Below is a small trained network, with its code and all its weights. Each question gives an input and a class and asks what happens when units are switched off, that is, made to give their printed mean instead of their output.

import numpy as np


def w(rows, s, z=0):
    codes = np.array(rows[::2]) - 128.0
    scale = np.full(codes.shape[1], s)
    scale[-1] = z or s
    return codes * scale


def norm(h):
    return h / np.sqrt((h * h).mean(-1, keepdims=True) + 1e-5)


def f(y):
    return np.maximum(y, 0)


def log_softmax(a):
    a = a - a.max(-1, keepdims=True)
    return a - np.log(np.exp(a).sum(-1, keepdims=True))


def net(x, mask):
    res = np.array(x, float).reshape(1, 3) / 4 @ E
    u = 0
    for l in range(3):
        y = f(norm(res) @ A[l][:, :-1].T + A[l][:, -1])
        res = res + np.where(mask[u : u + 11], y, B[l][:, -1]) @ B[l][:, :-1]
        u += 11
    return log_softmax(norm(res)[-1] @ U[:, :-1].T + U[:, -1])


A, B = {}, {}
E = w([
[205,75,56,191,101],'x0',
[72,37,102,84,189],'x1',
[1,137,141,230,126],'x2',
],0.0083)
A[0] = w([
[180,185,185,130,127,172],'L0N1',
[218,160,201,135,124,89],'L0N2',
[69,87,134,108,100,5],'L0N3',
[135,87,111,80,145,97],'L0N4',
[120,51,168,103,112,24],'L0N5',
[185,196,89,254,214,98],'L0N6',
[103,133,155,202,138,94],'L0N7',
[85,184,45,149,163,54],'L0N8',
[66,131,205,149,117,117],'L0N9',
[145,29,81,171,128,77],'L0N10',
[62,102,160,245,134,43],'L0N11',
],0.0087,0.0031)
B[0] = w([
[95,26,175,154,195,225],'L0N1',
[105,91,167,190,160,209],'L0N2',
[178,166,73,76,162,151],'L0N3',
[40,81,206,227,159,190],'L0N4',
[131,43,205,172,152,151],'L0N5',
[118,135,60,176,252,231],'L0N6',
[123,114,45,87,3,207],'L0N7',
[90,184,141,139,76,156],'L0N8',
[155,109,41,61,132,222],'L0N9',
[164,122,66,189,248,220],'L0N10',
[102,168,71,69,6,255],'L0N11',
],0.0051,0.0047)
A[1] = w([
[182,255,208,194,73,144],'L1N1',
[212,251,102,192,89,213],'L1N2',
[218,156,27,144,101,32],'L1N3',
[183,85,131,110,239,179],'L1N4',
[94,117,240,110,83,102],'L1N5',
[121,70,143,159,115,82],'L1N6',
[147,183,203,207,115,50],'L1N7',
[90,41,107,151,128,23],'L1N8',
[78,158,118,57,108,104],'L1N9',
[227,98,156,31,78,54],'L1N10',
[112,237,175,80,177,3],'L1N11',
],0.0098,0.0033)
B[1] = w([
[80,28,104,67,181,201],'L1N1',
[120,82,112,71,164,230],'L1N2',
[221,144,164,157,132,194],'L1N3',
[158,190,68,90,91,255],'L1N4',
[149,146,122,179,144,171],'L1N5',
[177,93,152,159,92,146],'L1N6',
[126,84,97,70,159,164],'L1N7',
[186,110,124,79,138,168],'L1N8',
[229,120,186,211,143,178],'L1N9',
[83,254,46,62,43,171],'L1N10',
[182,158,183,214,115,159],'L1N11',
],0.0095,0.0075)
A[2] = w([
[121,90,122,95,138,52],'L2N1',
[74,124,91,218,111,120],'L2N2',
[101,74,109,66,180,2],'L2N3',
[163,115,77,156,136,159],'L2N4',
[109,124,105,118,49,121],'L2N5',
[94,206,251,71,162,112],'L2N6',
[223,182,149,123,142,224],'L2N7',
[66,151,102,124,100,129],'L2N8',
[142,62,105,120,140,78],'L2N9',
[173,222,80,50,141,188],'L2N10',
[205,73,106,151,60,154],'L2N11',
],0.011,0.004)
B[2] = w([
[145,118,166,85,140,148],'L2N1',
[173,170,104,75,135,178],'L2N2',
[106,82,173,93,160,177],'L2N3',
[110,151,182,119,124,210],'L2N4',
[69,130,125,147,108,158],'L2N5',
[254,117,105,157,111,176],'L2N6',
[78,121,120,154,144,231],'L2N7',
[144,190,91,95,90,160],'L2N8',
[155,131,148,100,116,181],'L2N9',
[89,115,124,134,111,254],'L2N10',
[114,134,179,144,121,211],'L2N11',
],0.013,0.0089)
U = w([
[104,252,44,50,22,88],'0',
[243,144,129,218,162,252],'1',
[116,57,153,15,188,100],'2',
[13,150,172,188,120,68],'3',
],0.015,0.0023)

Each question gives the input, the list of numbers given to net, and the class t.
The units are the neurons (one row each of A and B). Each row of codes is followed by its name. A weight is (code - 128) times the scale printed after its matrix; where a second scale follows, it is the last column's (A, B and U).
mask holds one flag per neuron, layer by layer. A switched-off neuron (its flag False) gives its mean, the last column of its row in B, instead of its output. The means were averaged over made-up inputs and are rounded, as every weight is.
A unit's drop is (log p(t) with every unit on - log p(t) with that unit switched off) / (log p(t) with every unit on - log p(t) with every unit switched off).
The circuit of an input: a set's keep is (log p(t) with only the set's units on - log p(t) with every unit switched off) / (log p(t) with every unit on - log p(t) with every unit switched off). Starting from the 12 units with the biggest drops (on a tie, the unit counted first), units are removed one at a time, each time the one whose removal leaves the highest keep (on an exact tie, the one counted first), for as long as the keep stays at least 0.8.
units of the circuit, in order: the units of the circuit, biggest drop first
most important unit: the unit with the biggest drop
top k neurons: the k neurons with the biggest drops, biggest first
k most important neurons of layer l: the k neurons of layer l with the biggest drops, biggest first
drop when u is switched off: that unit's drop, to one decimal
input [-1,-4,2], class 2: most important unit : L1N4
input [8,8,-5], class 1: units of the circuit, in order : L1N1, L1N2
input [-7,7,0], class 1: units of the circuit, in order : L2N6, L1N1, L1N2, L1N9
input [0,2,-2], class 3: top 4 neurons : L0N4, L1N1, L1N2, L1N4
input [-4,4,0], class 1: 4 most important neurons of layer 0 : L0N10, L0N1, L0N6, L0N7
input [0,-7,6], class 2: top 4 neurons : L1N1, L1N2, L1N4, L1N10
input [-4,3,2], class 1: 2 most important neurons of layer 1 : L1N4, L1N9
input [5,-7,-1], class 2: top 2 neurons : L1N2, L1N1
input [3,1,0], class 3: 3 most important neurons of layer 2 : L2N6, L2N7, L2N10
input [6,6,5], class 1: 2 most important neurons of layer 2 : L2N10, L2N3
input [5,-6,-3], class 2: top 3 neurons : L1N2, L1N1, L0N9
input [4,8,-8], class 0: 3 most important neurons of layer 1 : L1N4, L1N10, L1N1
input [-2,-1,-3], class 3: 2 most important neurons of layer 0 : L0N2, L0N1
input [3,1,-2], class 3: 2 most important neurons of layer 1 : L1N9, L1N4
input [-7,3,-6], class 1: top neuron : L2N6
input [-6,-1,-6], class 0: top 2 neurons : L1N10, L1N4
input [3,0,-1], class 3: top 3 neurons : L2N7, L2N6, L2N10
input [0,0,-1], class 3: top 2 neurons : L1N1, L1N2
input [5,4,-1], class 1: top 3 neurons : L1N1, L1N2, L0N10
input [-7,3,4], class 1: most important unit : L1N9
input [-7,7,8], class 0: top 3 neurons : L1N1, L1N2, L2N8
input [-8,7,-3], class 1: drop when L2N6 is switched off : 0.6
input [6,-5,-8], class 0: drop when L1N10 is switched off : 3.6
input [-5,-1,-8], class 0: drop when L1N10 is switched off : 1.5
input [0,-8,4], class 2: drop when L1N6 is switched off : 0.0
